Below are the code and all the weights of a small trained network. Each question names an input and a target symbol and asks about switching units off, where a switched-off unit gives its printed mean instead of its output.

import numpy as np


def w(rows, s, z=0):
    codes = np.array(rows[::2]) - 128.0
    scale = np.full(codes.shape[1], s)
    scale[-1] = z or s
    return codes * scale


def norm(h):
    return h / np.sqrt((h * h).mean(-1, keepdims=True) + 1e-5)


def f(y):
    return y / 2 * (1 + np.tanh(0.7978845608 * (y + 0.044715 * y**3)))


def softmax(a):
    e = np.exp(a - a.max(-1, keepdims=True))
    return e / e.sum(-1, keepdims=True)


def log_softmax(a):
    a = a - a.max(-1, keepdims=True)
    return a - np.log(np.exp(a).sum(-1, keepdims=True))


def net(x, mask):
    ids = ['αβγδεζηθλμξπφψ'.index(c) for c in x.split()]
    T = len(ids)
    res = E[ids] + P[:T]
    r = norm(res)
    for j in range(3):
        rows = slice(3 * j, 3 * j + 3)
        q, k, v = (r @ M[0][rows].T for M in (Q, K, V))
        z = softmax(np.where(np.tri(T) > 0, q @ k.T / 3**0.5, -1e9)) @ v
        o = O[0][rows]
        res = res + np.where(mask[j], z, o[:, -1]) @ o[:, :-1]
    y = f(norm(res) @ A[0][:, :-1].T + A[0][:, -1])
    res = res + np.where(mask[3:7], y, B[0][:, -1]) @ B[0][:, :-1]
    return log_softmax(norm(res)[-1] @ U[:, :-1].T + U[:, -1])


Q, K, V, O, A, B = {}, {}, {}, {}, {}, {}
E = w([
[178,66,125,162,182],'α',
[87,216,123,67,132],'β',
[148,183,193,183,107],'γ',
[165,117,62,157,165],'δ',
[64,196,121,58,161],'ε',
[158,221,121,107,64],'ζ',
[65,93,97,103,105],'η',
[50,83,113,144,71],'θ',
[72,102,135,168,53],'λ',
[83,144,100,61,157],'μ',
[78,94,144,133,46],'ξ',
[110,253,118,74,83],'π',
[74,96,150,150,140],'φ',
[163,63,122,61,154],'ψ',
],0.025)
P = w([
[1,141,162,155,206],'0',
[25,127,141,150,182],'1',
[42,117,131,150,164],'2',
[58,112,117,147,147],'3',
[70,107,108,149,127],'4',
[89,99,99,148,113],'5',
[100,89,92,159,90],'6',
[127,86,80,156,80],'7',
[148,83,74,158,58],'8',
[170,77,64,159,42],'9',
[195,80,52,153,24],'10',
],0.0097)
Q[0] = w([
[143,190,116,140,113],'h0',
[83,3,99,201,69],'h0',
[120,124,100,107,129],'h0',
[137,73,70,150,85],'h1',
[100,24,113,153,150],'h1',
[144,123,158,209,84],'h1',
[167,118,222,141,159],'h2',
[144,197,119,163,140],'h2',
[112,167,145,26,161],'h2',
],0.059)
K[0] = w([
[149,232,180,134,92],'h0',
[246,68,73,134,92],'h0',
[117,133,71,89,134],'h0',
[212,102,56,116,122],'h1',
[108,1,84,163,164],'h1',
[203,129,151,198,79],'h1',
[41,148,241,138,171],'h2',
[135,217,145,154,106],'h2',
[46,156,119,27,130],'h2',
],0.045)
V[0] = w([
[166,92,130,125,98],'h0',
[69,179,94,180,112],'h0',
[119,159,16,221,158],'h0',
[139,130,91,166,155],'h1',
[80,148,188,108,139],'h1',
[33,125,193,118,249],'h1',
[160,195,61,108,164],'h2',
[188,135,119,177,104],'h2',
[40,144,184,154,253],'h2',
],0.028)
O[0] = w([
[117,132,150,146,155,164],'h0',
[104,181,78,91,145,11],'h0',
[96,143,34,186,122,126],'h0',
[129,150,107,153,100,165],'h1',
[164,132,142,76,186,65],'h1',
[254,131,89,126,201,206],'h1',
[164,219,123,123,74,139],'h2',
[181,131,97,179,155,65],'h2',
[14,122,155,184,30,183],'h2',
],0.024,0.012)
A[0] = w([
[213,153,126,144,172,148],'n0',
[182,87,165,202,106,3],'n1',
[108,105,156,167,169,116],'n2',
[246,68,255,145,62,178],'n3',
],0.052,0.0036)
B[0] = w([
[171,105,114,132,109,139],'n0',
[168,91,116,129,224,184],'n1',
[153,163,154,150,96,159],'n2',
[92,79,151,117,2,254],'n3',
],0.068,0.061)
U = w([
[41,125,118,127,158,134],'α',
[219,134,74,117,92,28],'β',
[116,61,130,114,65,186],'γ',
[47,153,151,152,151,135],'δ',
[103,135,5,180,89,62],'ε',
[136,94,110,161,192,255],'ζ',
[115,189,101,50,134,203],'η',
[165,130,98,124,112,56],'θ',
[55,89,74,81,161,109],'λ',
[116,134,115,128,128,60],'μ',
[178,191,175,192,95,53],'ξ',
[114,130,117,131,130,70],'π',
[88,141,206,102,177,168],'φ',
[110,136,120,132,131,79],'ψ',
],0.016,0.006)

Each question gives the input, a string of symbols that net reads in full, and the target symbol t.
The units are the heads (3 rows each of Q, K, V and O) and the neurons (one row each of A and B). Each row of codes is followed by its name. A weight is (code - 128) times the scale printed after its matrix; where a second scale follows, it is the last column's (O, A, B and U).
mask holds one flag per unit, heads first, then neurons. A switched-off unit (its flag False) gives its mean, the last column of its rows in O or B, instead of its output. The means were averaged over made-up inputs and are rounded, as every weight is.
A unit's drop is (log p(t) with every unit on - log p(t) with that unit switched off) / (log p(t) with every unit on - log p(t) with every unit switched off).
The circuit of an input: a set's keep is (log p(t) with only the set's units on - log p(t) with every unit switched off) / (log p(t) with every unit on - log p(t) with every unit switched off). Starting from all 7 units, units are removed one at a time, each time the one whose removal leaves the highest keep (on an exact tie, the one counted first), for as long as the keep stays at least 0.8.
circuit, biggest first: the units of the circuit, biggest drop first
unit that matters most: the unit with the biggest drop
k most important neurons: the k neurons with the biggest drops, biggest first
heads that matter: for each layer, one digit per head in row order, 1 if its drop is at least 0.15 and else 0, layers parted by /
drop of u: that unit's drop, to one decimal
input ε ξ ξ, target φ: unit that matters most => n3
input ψ ψ μ ξ φ ξ ζ μ, target β: circuit, biggest first => (h1; n3; h0; n1)
input ξ ψ ψ θ δ ψ ψ δ β θ, target ε: circuit, biggest first => (n3; h0; h1)
input ε ξ ε, target β: circuit, biggest first => (h1; n3)
input ζ ζ α ξ θ, target ζ: circuit, biggest first => (n3; h0)
input α ξ β π ξ ξ ε ξ ξ ψ α, target ζ: heads that matter => 011
input ξ β α ψ δ φ, target ε: circuit, biggest first => (h0; n3; n1)
input α μ φ ζ π ζ ξ, target ζ: heads that matter => 111
input α π θ δ ξ ξ β α η, target ζ: heads that matter => 001
input γ δ β ψ δ α π ε α π, target β: circuit, biggest first => (h2; n3)
input ψ ψ δ ξ δ ψ α, target ζ: heads that matter => 000
input ψ δ ξ ξ, target ε: heads that matter => 100
input ξ α η, target ζ: heads that matter => 010
input ψ μ β ξ δ γ θ, target ε: heads that matter => 100
input δ δ λ θ γ ψ μ δ, target ε: heads that matter => 110
input ε ψ π, target η: heads that matter => 100
input ε ξ ξ ψ ψ φ ε λ γ, target ξ: unit that matters most => h2
input ψ ξ ψ α α δ γ ψ ξ ε, target η: heads that matter => 101
input ε ψ ψ α φ π μ ψ α ξ, target ζ: heads that matter => 001
input ξ ψ ξ ψ ζ δ δ ξ ξ φ λ, target ε: heads that matter => 100
input μ μ ξ ξ ξ ξ ξ, target φ: unit that matters most => h1
input λ β ψ ψ ξ ψ μ δ ξ ξ η, target ε: heads that matter => 110
input ψ β π ε β, target β: circuit, biggest first => (h1; n3; n0)
input ψ β ξ β η θ γ δ π, target η: heads that matter => 111
input ψ η ψ ψ γ λ α θ ψ ψ ζ, target η: 3 most important neurons => (n3; n1; n2)
input ψ δ γ, target ξ: drop of h1 => 0.5
input ψ α δ ψ ξ ψ α ξ ε, target η: drop of h1 => 0.1
input θ λ ψ μ, target η: drop of n2 => 0.1
